Questions about the grid below. Counting starts at 1.
1) Read off the entry directly above -42.
2) Read off the entry in the top-right corner.
3) Read off the entry at row 1, column 3.
4) Read off the entry just right of the largest entry.
5) Read off the entry just right of the centre entry.
6) Read off the entry just right of 13.
7) Read off the minimum.
8) Read off the bottom entry of the column that holds the largest entry.
[[ 73  -8 -19  33   9]
 [-29  36  53 -14  35]
 [  0  42 -57 -39 -13]
 [ 33 -42 -27 -48  -3]
 [-32  45 -18  21   4]
 [ 10  58  -6   5  37]
 [ -8 -34  29  35 -34]
 [  0  61  35 -13  27]
 [-38   6  28  32  21]
 [  3 -29  12  -4 -52]
 [ 13  37 -21  -6  42]
 [-19  -7  36 -23   8]
 [-49 -51  47   3   4]]
1) 42
2) 9
3) -19
4) -8
5) 35
6) 37
7) -57
8) -49

5,5,8,7,6,6,3,1
The first entry from the left -> 5
The entry just left of 3 is 6
What is the second entry from the right? 3

[[0.21, -0.13, 0.13, 0.02, 0.14], [0.09, 0.22, 0.13, -0.04, -0.09], [-0.05, 0.17, -0.05, 0.19, -0.01], [0.14, 0.06, -0.12, 0.14, -0.10], [-0.09, 0.19, -0.04, 0.15, -0.02], [0.10, 0.22, 0.25, -0.12, 0.01], [-0.15, 0.01, 0.04, 0.20, 0.26], [0.11, 0.06, -0.14, 0.16, -0.02], [0.19, -0.09, 0.15, 0.00, 0.17], [-0.14, 0.17, -0.04, 0.22, 0.11], [-0.09, 0.13, -0.07, 0.20, 0.05], [0.00, 0.14, -0.07, 0.17, 0.01], [0.14, -0.09, 0.17, 0.00, 0.19], [-0.02, 0.16, -0.06, 0.16, 0.00], [-0.09, 0.17, -0.04, 0.17, 0.01], [0.18, -0.14, 0.12, -0.01, 0.18]]
The first entry in reading order: 0.21
Which number is the second largest entry?
A: 0.25
The 5th entry in reading order is 0.14
The minimum is -0.15

m =
 -10.5    21.4    49.4    -2.3     2.3    -4.6    61.5    31.4    61.2    25.7     8.6    93.6    53.6    60.1
  -4.4    56.3    42.4   -41.2    31.7   -32.7    77.9    39.8    56.6    52.0   -29.2   146.3   -12.8    56.8
  21.6    58.4    31.3   -80.5    70.4     3.7    73.3    77.5    43.2    91.6   -26.9    74.2   -55.9    -0.1
  10.5   122.1    97.9  -159.5   130.6   -60.5   169.1   117.1    85.8   130.6   -71.9   248.7   -36.3    62.4
  -6.3     5.0    10.6    16.5    -3.1    26.3     7.3     8.6     6.6     7.0    21.5    26.6    48.6    18.0
 -10.5    29.0    57.1     5.2    10.2    14.5    69.9    31.3    36.9    39.0    12.3    69.7    69.6    44.7
  11.5   -51.6    -8.1    49.5    14.9    88.1   -29.4   -15.4   -82.6    10.5    40.7  -189.8    29.4   -45.9
  26.3   -52.3   -42.2    66.1   -16.5    63.5   -83.5   -39.5   -79.6   -73.5    33.0  -195.2   -56.7   -45.9
  21.7     8.5    26.2   -17.5    45.4    31.6    21.3    25.2   -56.4    34.5    -5.8   -39.2    11.8   -29.1
  13.9     9.5     5.0    -6.2    -3.5   -17.5     0.9    13.9    57.2   -22.7   -14.2     0.7   -37.4    41.7
  20.6   -34.9   -46.5    71.4   -26.2    24.5   -85.4   -36.6    -1.7   -73.7     3.4  -107.5   -65.3   -12.0
  -8.4   -52.3   -46.5    71.4   -26.2    88.1   -85.4   -39.5   -82.6   -73.7    40.7  -195.2    69.6   -42.9
   2.6   133.2   102.2  -163.1   140.8   -60.5   169.1   129.2    85.8   133.4   -73.2   248.7   -21.3    62.4
  26.3   133.2   102.2  -163.1   140.8   -57.2   168.3   129.2    56.4   133.4   -73.2   231.0   -65.4    51.6
  -6.7    13.5    38.3    14.2     5.5   -28.2    37.9     3.1    25.9    19.0    -1.4   100.4    68.1    48.5
   2.1    51.2     1.1   -25.8    -7.6   -35.2    17.1    37.3    81.8    22.0   -35.6   135.3   -65.4    44.3
Counting starts at 1.
The bottom-right entry -> 44.3
The entry in row 1 and column 2 -> 21.4
Give the entry at row 2, column 1.
A: -4.4
The entry at row 3, column 3 -> 31.3
Give the entry at row 1, column 3.
A: 49.4
Give the entry directly above -37.4.
A: 11.8
The top-right entry is 60.1
The top-left entry is -10.5
Give the entry just right of 81.8.
A: 22.0
The entry in row 3 and column 1: 21.6
The bottom-left entry: 2.1
The entry just left of -32.7: 31.7
Give the entry directly below 168.3.
A: 37.9
Give the entry just left of 70.4.
A: -80.5
The entry just left of 13.5: -6.7
Give the entry just left of 9.5.
A: 13.9
The entry in row 3 and column 2 -> 58.4
Give the entry directly above 37.9.
A: 168.3
The entry directly above -6.2 -> -17.5
The entry directly above -41.2 is -2.3
Give the entry just right of 43.2.
A: 91.6
The entry directly above -36.6 is 13.9
Give the entry at row 2, column 2.
A: 56.3

X =
-6,4,-19,-17
15,1,9,-74
4,-6,-3,47
15,0,9,-2
-61,4,0,-7
-60,3,-1,-7
-48,5,-5,-20
35,-2,17,51
-63,4,0,-6
The top-right entry: -17
Find the first entry, reading row by row.
A: -6
Find the smallest entry in the first row.
A: -19
The 3rd entry on the main diagonal is -3
Find the second entry in reading order.
A: 4
The entry directly above the largest entry -> -20
Find the minimum.
A: -74
Find the second-last entry, reading row by row.
A: 0
Find the entry directly above -5.
A: -1
Find the bottom-left entry.
A: -63
Find the largest entry in the last column.
A: 51
Find the last entry, reading row by row.
A: -6
The entry just right of -3: 47

grid =
6704	5593	3109	5991	6299
6704	5593	3110	5991	6299
6704	9485	6189	7369	7575
6270	8892	7366	7369	7575
6704	9485	6189	7322	7555
8068	4955	5361	5455	5597
6319	5344	8069	7046	6299
8068	4932	4970	5465	5864
6949	8079	6189	5590	6299
6704	5588	8069	5991	5591
The 1st entry in reading order? 6704
The third entry, reading row by row: 3109
The bottom entry of the column that holds the smallest entry is 8069
The entry in the top-right corner: 6299
The entry just left of 7046? 8069
The third entry on the main diagonal? 6189
The last entry, reading row by row -> 5591
The entry directly below the smallest entry: 3110
The entry directly above 6270? 6704
The fifth entry from the end, reading row by row -> 6704
The entry just left of 3109 is 5593
The third smallest entry? 4932
The entry just right of the smallest entry is 5991
The entry just right of 5590? 6299
The entry directly below 6319? 8068

Read these off the grid that follows.
1) What is the first entry in reading order?
2) What is the entry just right of 0.800?
3) What is the maximum?
4) What is the entry just left of 0.153?
5) What is the entry just right of the smallest entry?
6) What is the entry just left of 1.454?
[[ 1.663  0.473  0.889  2.147  1.208  0.662 -0.021  2.215  0.009  0.817
   0.299  0.085  2.028  0.800  0.326]
 [ 1.956  1.483  0.893  0.920  0.863 -0.802 -0.497  0.766  0.762  1.203
  -0.073  0.548  0.046  0.124 -0.583]
 [ 1.211  0.397 -0.168  1.460  1.171  2.776  0.484  1.708  2.149  1.113
   2.954  1.283  1.533 -0.680  0.925]
 [ 1.383  1.167 -0.714  2.721  1.342 -2.295 -1.060  0.061  0.326  1.542
  -0.847 -1.007  1.046  0.514 -0.837]
 [ 1.159  1.778  1.051 -0.201  0.168  1.770  1.739 -0.610  1.619 -0.593
   1.593  1.509  0.293  1.799 -0.136]
 [ 1.569  1.946  1.035 -0.669 -0.697  0.673  2.144  1.299  0.714 -0.038
   1.665  2.038 -1.129  2.257 -0.053]
 [ 1.124  1.419  1.200  0.153 -0.543 -0.437  2.083  1.711 -0.800 -0.045
   0.111  0.976 -0.310  3.274  0.308]
 [ 2.003  0.919  1.229  1.700  0.750  1.378  0.749  2.228  0.032 -0.015
   0.792  0.585  1.938  1.750 -0.046]
 [-0.258  0.127  2.127 -0.326  1.231  1.402  0.686 -0.142  0.770  0.884
  -0.095  0.949  0.900 -0.050  1.982]
 [-0.592 -0.263 -1.179  1.558  0.352  0.345  1.719  2.249  0.152  1.698
   1.760  0.465  0.635  1.138  2.292]
 [ 1.398  1.356  1.596  1.274  0.709  0.176  0.851  0.125 -0.307 -0.550
  -0.699 -0.042  1.687  2.683 -0.425]
 [-0.799  0.146 -1.643  1.233  0.681  0.524  1.238  0.245  1.570  1.723
   2.158  0.556  0.319  0.141  1.802]
 [ 0.231  0.652  0.320  0.689  1.517  0.212 -0.445 -0.966  1.854  1.638
   0.420  0.441  0.503 -1.115  0.790]
 [-0.649 -0.020 -0.254  0.755  0.566  1.804  1.893  0.870  1.040  0.917
   2.028  0.950  0.949  0.931  2.186]
 [ 1.361  1.120  2.871  0.984  1.526  1.459  0.272 -0.896  0.212 -0.906
  -1.197 -0.040  2.729  1.838 -0.222]
 [ 0.256  1.373  0.056 -0.600  0.938  0.715  0.189 -1.841  3.086  1.454
   1.687  1.514 -0.942 -1.371  0.544]]
1) 1.663
2) 0.326
3) 3.274
4) 1.200
5) -1.060
6) 3.086

[-81 -11 -33 -86 -40 -10]
The entry just left of -33: -11
The second entry from the right -> -40
The first entry -> -81
